Below is a small trained network, with its code and all its weights. Each question gives an input and a class and asks what happens when units are switched off, that is, made to give their printed mean instead of their output.

import numpy as np


def w(rows, s, z=0):
    codes = np.array(rows[::2]) - 128.0
    scale = np.full(codes.shape[1], s)
    scale[-1] = z or s
    return codes * scale


def f(y):
    return np.maximum(y, 0)


def log_softmax(a):
    a = a - a.max(-1, keepdims=True)
    return a - np.log(np.exp(a).sum(-1, keepdims=True))


def net(x, mask):
    res = np.array(x, float).reshape(1, 5) / 4 @ E
    y = f(res @ A[0][:, :-1].T + A[0][:, -1])
    res = res + np.where(mask, y, B[0][:, -1]) @ B[0][:, :-1]
    return log_softmax(res[-1] @ U[:, :-1].T + U[:, -1])


A, B = {}, {}
E = w([
[151,220,117,116,60,152,226,134,136,214,53],'x0',
[117,58,71,137,86,135,178,142,212,48,78],'x1',
[81,191,224,182,148,115,98,180,250,136,121],'x2',
[147,146,30,139,253,138,129,192,161,176,125],'x3',
[138,95,192,139,189,117,246,165,103,100,182],'x4',
],0.0052)
A[0] = w([
[133,95,79,128,115,126,153,116,69,117,133,51],'neuron 0',
[130,97,92,129,98,133,173,134,193,85,105,111],'neuron 1',
[124,177,111,131,90,133,194,129,135,164,103,75],'neuron 2',
[121,162,55,111,77,131,8,109,162,145,101,69],'neuron 3',
[121,158,184,142,143,120,114,141,213,135,128,69],'neuron 4',
[133,190,188,129,162,129,87,132,41,178,144,128],'neuron 5',
[123,123,163,132,87,122,120,118,126,117,125,4],'neuron 6',
[134,142,22,131,246,127,132,163,165,168,122,46],'neuron 7',
[124,153,187,138,147,122,109,141,214,127,125,62],'neuron 8',
[118,113,129,134,140,122,110,127,124,117,142,48],'neuron 9',
[124,182,106,132,85,129,202,125,127,172,104,47],'neuron 10',
[126,149,170,144,142,121,113,133,204,133,129,7],'neuron 11',
[123,81,92,134,98,127,167,138,199,72,106,106],'neuron 12',
[128,120,146,126,150,129,163,135,127,120,137,166],'neuron 13',
[125,112,177,120,184,128,225,139,121,106,152,76],'neuron 14',
[126,119,139,125,153,123,159,132,124,121,135,96],'neuron 15',
[112,48,141,139,182,124,38,123,120,54,169,37],'neuron 16',
[128,116,156,123,160,127,184,130,119,118,148,74],'neuron 17',
[124,101,209,123,20,123,116,112,93,95,128,69],'neuron 18',
[139,117,98,121,122,125,135,115,106,126,133,42],'neuron 19',
[142,93,46,121,116,120,146,108,37,134,131,74],'neuron 20',
],0.013,0.0026)
B[0] = w([
[104,134,113,101,113,151,112,160,84,118,127,191],'neuron 0',
[115,137,123,116,162,108,102,99,104,186,158,207],'neuron 1',
[168,120,121,91,138,120,142,161,176,134,110,196],'neuron 2',
[142,88,140,232,122,101,146,190,106,142,131,239],'neuron 3',
[98,119,94,95,136,150,126,162,93,91,114,199],'neuron 4',
[102,129,116,106,171,94,100,86,115,199,169,228],'neuron 5',
[141,139,188,117,80,143,128,112,111,130,150,152],'neuron 6',
[102,147,255,127,98,130,138,65,160,76,140,254],'neuron 7',
[98,125,97,99,136,150,130,161,89,91,113,198],'neuron 8',
[154,129,129,107,93,130,131,133,124,153,132,145],'neuron 9',
[174,125,134,79,121,119,134,169,179,141,112,202],'neuron 10',
[118,125,118,90,87,150,114,154,75,123,133,177],'neuron 11',
[109,143,125,115,165,103,102,91,106,188,168,217],'neuron 12',
[120,116,119,167,149,118,133,143,136,117,116,169],'neuron 13',
[137,102,135,214,108,110,122,170,117,138,118,212],'neuron 14',
[133,116,129,154,118,120,133,139,120,129,130,155],'neuron 15',
[187,142,128,66,123,118,158,173,193,170,93,247],'neuron 16',
[140,116,135,178,100,122,117,148,113,142,130,174],'neuron 17',
[96,145,233,143,134,133,141,91,165,71,131,224],'neuron 18',
[127,125,126,105,99,141,118,142,101,129,134,154],'neuron 19',
[73,130,109,90,139,152,121,186,91,86,112,234],'neuron 20',
],0.024,0.0082)
U = w([
[83,128,98,81,111,193,110,169,53,70,104,115],'0',
[213,141,126,76,119,120,168,158,211,160,82,122],'1',
[106,163,196,150,94,141,146,60,162,64,155,122],'2',
[149,70,126,255,106,102,137,169,102,145,123,123],'3',
[110,146,115,113,198,95,78,82,105,204,197,118],'4',
[126,133,108,149,165,134,137,106,146,110,121,253],'5',
[151,137,86,149,122,158,137,80,137,102,124,110],'6',
[157,139,97,151,121,162,134,76,130,107,117,111],'7',
],0.0088,0.011)

Each question gives the input, the list of numbers given to net, and the class t.
The units are the neurons (one row each of A and B). Each row of codes is followed by its name. A weight is (code - 128) times the scale printed after its matrix; where a second scale follows, it is the last column's (A, B and U).
mask holds one flag per neuron, in row order. A switched-off neuron (its flag False) gives its mean, the last column of its row in B, instead of its output. The means were averaged over made-up inputs and are rounded, as every weight is.
A unit's drop is (log p(t) with every unit on - log p(t) with that unit switched off) / (log p(t) with every unit on - log p(t) with every unit switched off).
most important unit: the unit with the biggest drop
top k neurons: the k neurons with the biggest drops, biggest first
drop when u is switched off: that unit's drop, to one decimal
input [2,3,7,6,-5], class 0: most important unit => neuron 4
input [-6,6,3,-5,1], class 1: top 2 neurons => [neuron 16; neuron 5]
input [-6,0,-3,2,5], class 1: top 2 neurons => [neuron 16; neuron 3]
input [3,7,-5,-5,-5], class 4: top 3 neurons => [neuron 12; neuron 1; neuron 7]
input [-4,6,-2,7,5], class 2: top 3 neurons => [neuron 7; neuron 5; neuron 3]
input [-8,-2,8,-6,3], class 0: top 4 neurons => [neuron 8; neuron 4; neuron 11; neuron 10]
input [5,8,8,-6,-5], class 0: top 2 neurons => [neuron 4; neuron 8]
input [-4,-4,-3,4,-4], class 1: top 3 neurons => [neuron 16; neuron 18; neuron 12]
input [6,6,-5,0,-7], class 3: top 2 neurons => [neuron 3; neuron 16]
input [5,-3,-5,-6,-5], class 2: top 2 neurons => [neuron 18; neuron 16]
input [2,8,0,-6,-8], class 3: top 3 neurons => [neuron 3; neuron 7; neuron 5]
input [5,4,0,-2,-7], class 3: top 2 neurons => [neuron 3; neuron 16]
input [4,-1,4,7,2], class 2: top 2 neurons => [neuron 7; neuron 16]
input [5,-6,6,5,5], class 0: most important unit => neuron 4
input [6,8,6,7,-6], class 4: top 2 neurons => [neuron 12; neuron 1]
input [4,-5,0,6,-7], class 3: top 3 neurons => [neuron 3; neuron 18; neuron 16]
input [-2,-4,-8,7,8], class 0: drop when neuron 3 is switched off => 2.1
input [1,-2,1,4,-7], class 3: drop when neuron 3 is switched off => 2.1
input [6,-2,-4,-5,3], class 1: drop when neuron 10 is switched off => 1.3
input [1,8,-5,4,5], class 4: most important unit => neuron 12
input [1,-1,6,-3,1], class 0: drop when neuron 16 is switched off => 0.0
